Below are the code and all the weights of a small trained network. Each question names an input and a class and asks about switching units off, where a switched-off unit gives its printed mean instead of its output.

import numpy as np


def w(rows, s, z=0):
    codes = np.array(rows[::2]) - 128.0
    scale = np.full(codes.shape[1], s)
    scale[-1] = z or s
    return codes * scale


def f(y):
    return y / 2 * (1 + np.tanh(0.7978845608 * (y + 0.044715 * y**3)))


def log_softmax(a):
    a = a - a.max(-1, keepdims=True)
    return a - np.log(np.exp(a).sum(-1, keepdims=True))


def net(x, mask):
    res = np.array(x, float).reshape(1, 4) / 4 @ E
    y = f(res @ A[0][:, :-1].T + A[0][:, -1])
    res = res + np.where(mask, y, B[0][:, -1]) @ B[0][:, :-1]
    return log_softmax(res[-1] @ U[:, :-1].T + U[:, -1])


A, B = {}, {}
E = w([
[254,45,60],'x0',
[51,127,127],'x1',
[96,25,126],'x2',
[157,99,240],'x3',
],0.0064)
A[0] = w([
[139,110,148,157],'N0',
[102,128,133,111],'N1',
[40,151,142,70],'N2',
[107,172,89,50],'N3',
[70,130,137,95],'N4',
[78,134,73,123],'N5',
[108,131,25,159],'N6',
[150,98,128,125],'N7',
[192,177,208,50],'N8',
[95,121,162,54],'N9',
[92,147,154,141],'N10',
[160,168,133,78],'N11',
[38,135,135,94],'N12',
[161,73,61,190],'N13',
[102,144,104,118],'N14',
[81,149,119,5],'N15',
[152,159,162,138],'N16',
[126,151,160,116],'N17',
[123,163,135,67],'N18',
[131,149,123,105],'N19',
[147,164,115,194],'N20',
[148,74,186,102],'N21',
[119,168,137,24],'N22',
[81,107,157,61],'N23',
[217,214,167,44],'N24',
[102,141,161,136],'N25',
[132,95,141,139],'N26',
[139,117,121,172],'N27',
[118,126,115,43],'N28',
[131,118,115,91],'N29',
[115,2,143,150],'N30',
[128,139,163,159],'N31',
[125,159,117,63],'N32',
[145,118,50,63],'N33',
[117,141,157,110],'N34',
[146,139,83,79],'N35',
[103,122,122,119],'N36',
[140,101,106,142],'N37',
[122,152,113,62],'N38',
[140,121,145,139],'N39',
[140,107,88,57],'N40',
[107,132,149,86],'N41',
],0.018,0.0024)
B[0] = w([
[118,143,114,144],'N0',
[132,129,111,138],'N1',
[194,133,89,214],'N2',
[134,155,117,161],'N3',
[144,126,93,171],'N4',
[87,152,148,177],'N5',
[110,159,202,220],'N6',
[156,149,121,160],'N7',
[52,77,150,193],'N8',
[142,94,112,150],'N9',
[160,120,115,174],'N10',
[89,124,124,149],'N11',
[159,126,67,207],'N12',
[184,157,198,254],'N13',
[119,148,123,147],'N14',
[141,139,126,155],'N15',
[101,112,136,156],'N16',
[136,109,135,150],'N17',
[131,135,128,142],'N18',
[123,134,130,132],'N19',
[104,141,143,160],'N20',
[104,175,84,182],'N21',
[137,136,131,145],'N22',
[115,96,92,156],'N23',
[2,126,91,209],'N24',
[161,107,125,164],'N25',
[126,152,114,148],'N26',
[138,136,135,146],'N27',
[131,127,128,121],'N28',
[139,127,134,131],'N29',
[117,244,94,243],'N30',
[119,103,130,150],'N31',
[126,141,126,136],'N32',
[161,109,190,197],'N33',
[145,108,131,145],'N34',
[139,114,159,158],'N35',
[119,133,116,135],'N36',
[156,139,145,164],'N37',
[130,139,128,132],'N38',
[122,134,122,136],'N39',
[168,119,159,162],'N40',
[146,112,120,140],'N41',
],0.034,0.0083)
U = w([
[42,116,195,240],'0',
[94,178,177,93],'1',
[190,93,212,63],'2',
[36,73,130,178],'3',
[122,103,138,1],'4',
[164,103,2,96],'5',
[110,242,110,140],'6',
],0.0081,0.007)

Each question gives the input, the list of numbers given to net, and the class t.
The units are the neurons (one row each of A and B). Each row of codes is followed by its name. A weight is (code - 128) times the scale printed after its matrix; where a second scale follows, it is the last column's (A, B and U).
mask holds one flag per neuron, in row order. A switched-off neuron (its flag False) gives its mean, the last column of its row in B, instead of its output. The means were averaged over made-up inputs and are rounded, as every weight is.
A unit's drop is (log p(t) with every unit on - log p(t) with that unit switched off) / (log p(t) with every unit on - log p(t) with every unit switched off).
The circuit of an input: a set's keep is (log p(t) with only the set's units on - log p(t) with every unit switched off) / (log p(t) with every unit on - log p(t) with every unit switched off). Starting from the 12 units with the biggest drops (on a tie, the unit counted first), units are removed one at a time, each time the one whose removal leaves the highest keep (on an exact tie, the one counted first), for as long as the keep stays at least 0.8.
circuit, biggest first: the units of the circuit, biggest drop first
most important unit: the unit with the biggest drop
top k neurons: the k neurons with the biggest drops, biggest first
drop when u is switched off: that unit's drop, to one decimal
input [0,-6,2,-2], class 2: circuit, biggest first	(N30, N24)
input [8,-6,3,-2], class 2: top 2 neurons	(N13, N33)
input [2,4,-2,5], class 0: circuit, biggest first	(N2, N30)
input [8,3,7,-6], class 2: top 2 neurons	(N33, N13)
input [-8,2,-8,6], class 5: most important unit	N2
input [0,-5,7,-5], class 1: top 4 neurons	(N30, N2, N12, N6)
input [3,-1,-4,-8], class 2: top 2 neurons	(N33, N30)
input [2,4,7,-8], class 1: top 4 neurons	(N6, N30, N33, N5)
input [3,-2,-4,-8], class 2: top 2 neurons	(N33, N30)
input [5,7,-8,-6], class 0: top 2 neurons	(N30, N2)
input [-3,-8,-4,-4], class 3: top 2 neurons	(N13, N24)
input [-3,-2,-2,6], class 3: drop when N9 is switched off	0.0
input [0,-3,1,-3], class 2: drop when N30 is switched off	0.5
input [5,-6,-2,3], class 0: drop when N8 is switched off	0.1
input [-7,-4,-3,5], class 3: most important unit	N8
